Here is a tiny trained network, its code and every weight. The questions are about switching its units off for an input and a class, where a switched-off unit gives its printed mean instead of its output.

import numpy as np


def w(rows, s, z=0):
    codes = np.array(rows[::2]) - 128.0
    scale = np.full(codes.shape[1], s)
    scale[-1] = z or s
    return codes * scale


def f(y):
    return np.maximum(y, 0)


def log_softmax(a):
    a = a - a.max(-1, keepdims=True)
    return a - np.log(np.exp(a).sum(-1, keepdims=True))


def net(x, mask):
    res = np.array(x, float).reshape(1, 6) / 4 @ E
    y = f(res @ A[0][:, :-1].T + A[0][:, -1])
    res = res + np.where(mask, y, B[0][:, -1]) @ B[0][:, :-1]
    return log_softmax(res[-1] @ U[:, :-1].T + U[:, -1])


A, B = {}, {}
E = w([
[29,154,119,33],'x0',
[229,184,2,106],'x1',
[166,226,179,83],'x2',
[232,92,197,15],'x3',
[90,111,153,143],'x4',
[106,45,84,65],'x5',
],0.0077)
A[0] = w([
[171,101,201,122,120],'n1',
[159,130,160,157,204],'n2',
[208,219,69,120,158],'n3',
[69,225,155,204,119],'n4',
[178,135,185,109,142],'n5',
[155,143,172,192,195],'n6',
[77,185,134,135,102],'n7',
[137,82,152,181,236],'n8',
[109,144,99,106,29],'n9',
[113,64,100,192,198],'n10',
[87,199,118,59,173],'n11',
[112,93,133,172,97],'n12',
[204,173,123,120,119],'n13',
[137,82,121,152,240],'n14',
[193,152,96,147,96],'n15',
[146,62,163,138,252],'n16',
[123,133,82,189,120],'n17',
[104,139,100,46,245],'n18',
[156,129,181,81,226],'n19',
[61,222,94,125,198],'n20',
[100,164,130,191,144],'n21',
[192,154,148,174,65],'n22',
[129,122,9,138,234],'n23',
[138,185,157,61,204],'n24',
[87,124,26,93,166],'n25',
[155,189,145,162,72],'n26',
[42,246,141,115,198],'n27',
[95,75,161,147,66],'n28',
[60,156,60,63,224],'n29',
[205,119,98,134,140],'n30',
],0.013,0.0033)
B[0] = w([
[82,91,91,71,175],'n1',
[181,111,110,87,169],'n2',
[85,217,68,166,244],'n3',
[255,112,143,101,225],'n4',
[94,136,107,59,180],'n5',
[200,101,74,75,189],'n6',
[218,190,182,138,173],'n7',
[133,74,75,97,195],'n8',
[135,147,192,193,143],'n9',
[99,45,67,143,222],'n10',
[45,184,193,141,193],'n11',
[111,62,82,114,174],'n12',
[95,186,65,94,197],'n13',
[126,101,75,124,182],'n14',
[142,190,49,170,188],'n15',
[86,61,77,111,189],'n16',
[140,16,143,154,196],'n17',
[83,140,153,148,197],'n18',
[60,121,103,26,189],'n19',
[150,125,214,153,215],'n20',
[212,66,140,119,194],'n21',
[102,147,57,91,178],'n22',
[140,92,115,214,239],'n23',
[57,154,215,54,197],'n24',
[121,124,157,210,216],'n25',
[160,155,109,103,173],'n26',
[185,150,212,139,223],'n27',
[157,114,47,153,179],'n28',
[93,147,166,184,217],'n29',
[135,142,39,106,193],'n30',
],0.0079,0.012)
U = w([
[120,86,66,200,30],'0',
[244,82,178,134,167],'1',
[116,254,30,105,51],'2',
[107,50,97,151,254],'3',
[51,93,151,28,127],'4',
[63,188,244,134,66],'5',
],0.008,0.0045)

Each question gives the input, the list of numbers given to net, and the class t.
The units are the neurons (one row each of A and B). Each row of codes is followed by its name. A weight is (code - 128) times the scale printed after its matrix; where a second scale follows, it is the last column's (A, B and U).
mask holds one flag per neuron, in row order. A switched-off neuron (its flag False) gives its mean, the last column of its row in B, instead of its output. The means were averaged over made-up inputs and are rounded, as every weight is.
A unit's drop is (log p(t) with every unit on - log p(t) with that unit switched off) / (log p(t) with every unit on - log p(t) with every unit switched off).
The circuit of an input: a set's keep is (log p(t) with only the set's units on - log p(t) with every unit switched off) / (log p(t) with every unit on - log p(t) with every unit switched off). Starting from the 12 units with the biggest drops (on a tie, the unit counted first), units are removed one at a time, each time the one whose removal leaves the highest keep (on an exact tie, the one counted first), for as long as the keep stays at least 0.8.
units of the circuit, in order: the units of the circuit, biggest drop first
k most important neurons: the k neurons with the biggest drops, biggest first
drop when u is switched off: that unit's drop, to one decimal
input [4,-4,8,6,-3,-8], class 4: units of the circuit, in order	n19
input [0,5,4,6,2,5], class 2: units of the circuit, in order	n3, n13
input [-5,-6,-4,5,-2,2], class 4: units of the circuit, in order	n23, n1
input [-5,-5,3,-4,2,3], class 1: units of the circuit, in order	n3, n4
input [0,-5,-7,5,-6,0], class 4: units of the circuit, in order	n23, n25
input [0,-4,5,-6,-1,8], class 1: 2 most important neurons	n3, n24
input [3,3,6,3,-2,2], class 5: 2 most important neurons	n24, n11
input [-1,-4,0,1,5,-5], class 1: 2 most important neurons	n4, n3
input [-3,-4,-5,8,0,0], class 4: drop when n23 is switched off	0.1
input [-8,-2,-2,-5,3,-8], class 1: drop when n4 is switched off	0.2
input [-8,-4,8,6,0,-5], class 2: drop when n22 is switched off	0.1
input [-6,-6,-5,7,-2,6], class 4: drop when n1 is switched off	0.3
